Below is a small trained network, with its code and all its weights. Each question gives an input and a class and asks what happens when units are switched off, that is, made to give their printed mean instead of their output.

import numpy as np


def w(rows, s, z=0):
    codes = np.array(rows[::2]) - 128.0
    scale = np.full(codes.shape[1], s)
    scale[-1] = z or s
    return codes * scale


def f(y):
    return np.maximum(y, 0)


def log_softmax(a):
    a = a - a.max(-1, keepdims=True)
    return a - np.log(np.exp(a).sum(-1, keepdims=True))


def net(x, mask):
    res = np.array(x, float).reshape(1, 7) / 4 @ E
    y = f(res @ A[0][:, :-1].T + A[0][:, -1])
    res = res + np.where(mask, y, B[0][:, -1]) @ B[0][:, :-1]
    return log_softmax(res[-1] @ U[:, :-1].T + U[:, -1])


A, B = {}, {}
E = w([
[139,38,241,150,59,93],'x0',
[72,63,216,87,27,184],'x1',
[190,148,166,227,189,148],'x2',
[171,249,94,179,66,77],'x3',
[205,147,117,36,159,254],'x4',
[139,93,5,90,207,89],'x5',
[133,85,140,198,128,211],'x6',
],0.0068)
A[0] = w([
[141,172,19,193,158,10,233],'neuron 0',
[113,239,226,179,86,139,180],'neuron 1',
[55,187,122,164,40,121,154],'neuron 2',
[93,28,140,133,146,119,156],'neuron 3',
[104,113,113,5,53,108,254],'neuron 4',
[127,103,115,220,171,145,77],'neuron 5',
[39,111,116,192,166,211,157],'neuron 6',
[79,161,157,183,125,105,45],'neuron 7',
[82,161,115,240,17,85,177],'neuron 8',
[88,146,44,58,245,109,187],'neuron 9',
],0.016,0.0036)
B[0] = w([
[198,223,148,228,124,191,247],'neuron 0',
[132,179,205,171,17,98,221],'neuron 1',
[117,80,149,75,82,117,202],'neuron 2',
[165,65,219,95,164,104,202],'neuron 3',
[72,97,54,52,44,119,232],'neuron 4',
[123,105,131,77,174,155,175],'neuron 5',
[197,161,57,115,187,126,181],'neuron 6',
[94,134,138,138,81,117,169],'neuron 7',
[96,60,179,99,12,68,239],'neuron 8',
[105,194,120,164,7,160,248],'neuron 9',
],0.016,0.017)
U = w([
[190,104,133,133,196,129,65],'0',
[105,58,131,62,90,79,155],'1',
[161,188,131,162,87,147,236],'2',
[110,126,1,54,138,167,101],'3',
[56,119,65,167,197,80,3],'4',
],0.009,0.003)

Each question gives the input, the list of numbers given to net, and the class t.
The units are the neurons (one row each of A and B). Each row of codes is followed by its name. A weight is (code - 128) times the scale printed after its matrix; where a second scale follows, it is the last column's (A, B and U).
mask holds one flag per neuron, in row order. A switched-off neuron (its flag False) gives its mean, the last column of its row in B, instead of its output. The means were averaged over made-up inputs and are rounded, as every weight is.
A unit's drop is (log p(t) with every unit on - log p(t) with that unit switched off) / (log p(t) with every unit on - log p(t) with every unit switched off).
The circuit of an input: a set's keep is (log p(t) with only the set's units on - log p(t) with every unit switched off) / (log p(t) with every unit on - log p(t) with every unit switched off). Starting from all 10 units, units are removed one at a time, each time the one whose removal leaves the highest keep (on an exact tie, the one counted first), for as long as the keep stays at least 0.8.
units of the circuit, in order: the units of the circuit, biggest drop first
most important unit: the unit with the biggest drop
top k neurons: the k neurons with the biggest drops, biggest first
drop when u is switched off: that unit's drop, to one decimal
input [-6,-2,4,-6,-8,-5,8], class 1: most important unit => neuron 8
input [-5,3,-2,-4,3,8,-4], class 3: top 3 neurons => [neuron 4; neuron 1; neuron 0]
input [-8,1,-3,-6,-4,-3,2], class 3: top 2 neurons => [neuron 0; neuron 1]
input [8,0,-7,2,8,-1,-8], class 3: units of the circuit, in order => [neuron 8; neuron 4]
input [-3,0,5,-3,0,-4,6], class 0: top 2 neurons => [neuron 9; neuron 4]
input [-1,2,-6,2,6,-3,4], class 3: top 2 neurons => [neuron 8; neuron 3]
input [-1,-7,-6,-6,7,-7,5], class 3: top 2 neurons => [neuron 0; neuron 1]
input [5,-6,-7,5,8,-7,-6], class 1: top 2 neurons => [neuron 0; neuron 4]
input [-5,-4,-6,-7,7,2,6], class 3: top 3 neurons => [neuron 0; neuron 1; neuron 6]
input [-6,5,-6,-4,-1,3,-7], class 3: top 2 neurons => [neuron 8; neuron 4]
input [-4,-1,-8,2,7,-7,-8], class 1: top 2 neurons => [neuron 0; neuron 6]
input [7,2,4,-1,1,-3,7], class 1: top 3 neurons => [neuron 0; neuron 9; neuron 3]
input [-4,0,5,-6,0,-3,3], class 0: top 2 neurons => [neuron 4; neuron 9]
input [-7,5,-3,5,4,2,-6], class 3: most important unit => neuron 4
input [-3,4,0,1,1,2,8], class 3: drop when neuron 3 is switched off => 0.1
input [3,3,-3,8,6,-5,3], class 1: drop when neuron 0 is switched off => 0.3
input [8,6,7,4,5,5,7], class 0: drop when neuron 8 is switched off => 0.3
